Small tables with named rows and columns. After each table, cells are looked up by row and column.

gufifar =
,radizov,zamuzu,zoz,timopon,bir,tedod,mema
nediz,58,61,146,70,150,95,51
rologul,168,185,137,188,74,129,145
kuvo,129,98,122,151,50,209,104

What is the tedod of kuvo in gufifar?
209
What is the tedod of rologul in gufifar?
129
What is the zoz of rologul in gufifar?
137
What is the zamuzu of rologul in gufifar?
185
What is the radizov of rologul in gufifar?
168
What is the zoz of kuvo in gufifar?
122
What is the timopon of nediz in gufifar?
70
What is the mema of nediz in gufifar?
51
What is the timopon of rologul in gufifar?
188
What is the bir of nediz in gufifar?
150
What is the zamuzu of kuvo in gufifar?
98
What is the radizov of kuvo in gufifar?
129
What is the tedod of nediz in gufifar?
95
What is the mema of kuvo in gufifar?
104
Which row has the largest radizov? rologul

Table rof
	zep	degu	nore	sanup	reg	vep	gutomav	takupag	zili	tele
pese	51.16	47.08	49.94	48.13	48.70	48.41	49.07	50.42	49.59	49.07
laku	68.32	27.52	64.65	38.84	49.43	36.54	63.86	57.49	60.89	69.22
lotafef	80.50	24.06	76.79	21.63	11.51	62.25	21.34	84.23	11.44	46.42
bimilim	50.22	45.93	47.58	50.15	51.02	48.05	48.98	48.08	51.16	48.66
vama	43.82	57.49	42.91	28.09	63.37	79.07	27.26	29.00	34.14	44.00

gutomav of bimilim is 48.98
takupag of laku is 57.49
gutomav of pese is 49.07
vep of lotafef is 62.25
takupag of bimilim is 48.08
nore of bimilim is 47.58
vep of pese is 48.41
nore of lotafef is 76.79
tele of bimilim is 48.66
zili of laku is 60.89
zep of laku is 68.32
vep of laku is 36.54
zep of vama is 43.82
zep of pese is 51.16
gutomav of lotafef is 21.34

nareder:
|  | sutasu | mileno | paz | rel | pafek | zuvodub | varisen | fegus | fodelik |
|---|---|---|---|---|---|---|---|---|---|
| nifikez | -96 | 88 | -72 | -2 | 49 | 130 | 214 | 1 | -36 |
| vomusov | 663 | 959 | 787 | -441 | -386 | 299 | 539 | -282 | -635 |
| visubam | -52 | -593 | 370 | -525 | -607 | -219 | 23 | 34 | 675 |
| dakunoz | 479 | -122 | -17 | -448 | 15 | -410 | -729 | 836 | -183 |
| nage | -261 | 364 | -20 | -8 | 54 | -26 | 130 | 56 | -91 |

paz of vomusov is 787
paz of visubam is 370
sutasu of dakunoz is 479
paz of nifikez is -72
zuvodub of dakunoz is -410
fodelik of visubam is 675
pafek of visubam is -607
fegus of nifikez is 1
varisen of nifikez is 214
mileno of visubam is -593
zuvodub of nage is -26
mileno of nifikez is 88
rel of dakunoz is -448
fodelik of dakunoz is -183
varisen of visubam is 23
mileno of nage is 364
rel of vomusov is -441
zuvodub of vomusov is 299
pafek of dakunoz is 15

zar
        kegitu  binag  ret  lev
zev        -19    -17  -56  -22
maseno     -50    -78   56  -47
zor        -20    -50  -38    0
fid        -85    -70   27  -57

zev, ret -> -56
fid, ret -> 27
maseno, kegitu -> -50
zor, kegitu -> -20
zor, binag -> -50
maseno, ret -> 56
maseno, binag -> -78
zor, lev -> 0
fid, binag -> -70
fid, lev -> -57
fid, kegitu -> -85
Which row has the largest binag? zev

sog =
,nuzode,roto
mepog,234,60
nak,78,168
rop,175,153
gepa,197,60
dig,235,106

rop, nuzode => 175
dig, roto => 106
dig, nuzode => 235
mepog, nuzode => 234
mepog, roto => 60
gepa, roto => 60
nak, roto => 168
gepa, nuzode => 197
rop, roto => 153
nak, nuzode => 78
Which row has the largest roto? nak

papaf:
         geb  pulob  natizu  depiru  mozele
bib      7.7   58.7    91.8    81.5    97.7
marozu  68.9   72.1    64.9    68.6    69.7
foris   73.6   71.0    75.0    72.6    74.1
pado    66.0   51.6    69.4    71.8    57.9

pado, natizu -> 69.4
marozu, natizu -> 64.9
foris, pulob -> 71.0
bib, geb -> 7.7
marozu, mozele -> 69.7
foris, depiru -> 72.6
marozu, depiru -> 68.6
bib, natizu -> 91.8
bib, pulob -> 58.7
bib, mozele -> 97.7
pado, depiru -> 71.8
marozu, pulob -> 72.1
foris, geb -> 73.6
pado, geb -> 66.0
marozu, geb -> 68.9

Table toreni
|  | zule | zomaman | dok | kab | nis | vevavo | tadazu | dal | tugule |
|---|---|---|---|---|---|---|---|---|---|
| toze | 1771 | 5373 | 6383 | 1632 | 3249 | 7041 | 554 | 2396 | 4052 |
| boteboz | 3399 | 5016 | 1480 | 4257 | 4467 | 4072 | 2503 | 2612 | 4661 |
| tal | 3247 | 4993 | 40 | 4353 | 2261 | 5010 | 7314 | 5020 | 3244 |
| bofu | 5630 | 1221 | 5254 | 7725 | 3937 | 1374 | 4774 | 3983 | 1684 |

toze, zomaman => 5373
bofu, vevavo => 1374
bofu, nis => 3937
bofu, zule => 5630
tal, dok => 40
toze, zule => 1771
tal, zomaman => 4993
boteboz, dal => 2612
toze, vevavo => 7041
bofu, kab => 7725
tal, zule => 3247
boteboz, zomaman => 5016
toze, kab => 1632
tal, kab => 4353

nipa
        kamuri  lev  logisem  fenavo  duru  seba  tukerof  dud  nugamo
peb        149  102      147     102   120    98      148  134     136
sobak      125  143      174     128    58   142      114  123     142
mer        165   94       94     109   150    84      159  110     123
danob       89  115      166     172   139   164       92  197     132
seri       185  155       72      95   105    92      169   34     116
musafu     159  179      109     152   152   129      139  121      65

musafu, seba => 129
sobak, seba => 142
danob, nugamo => 132
musafu, dud => 121
danob, seba => 164
mer, duru => 150
mer, nugamo => 123
sobak, nugamo => 142
sobak, duru => 58
seri, fenavo => 95
seri, seba => 92
musafu, duru => 152
peb, fenavo => 102
mer, kamuri => 165
musafu, kamuri => 159

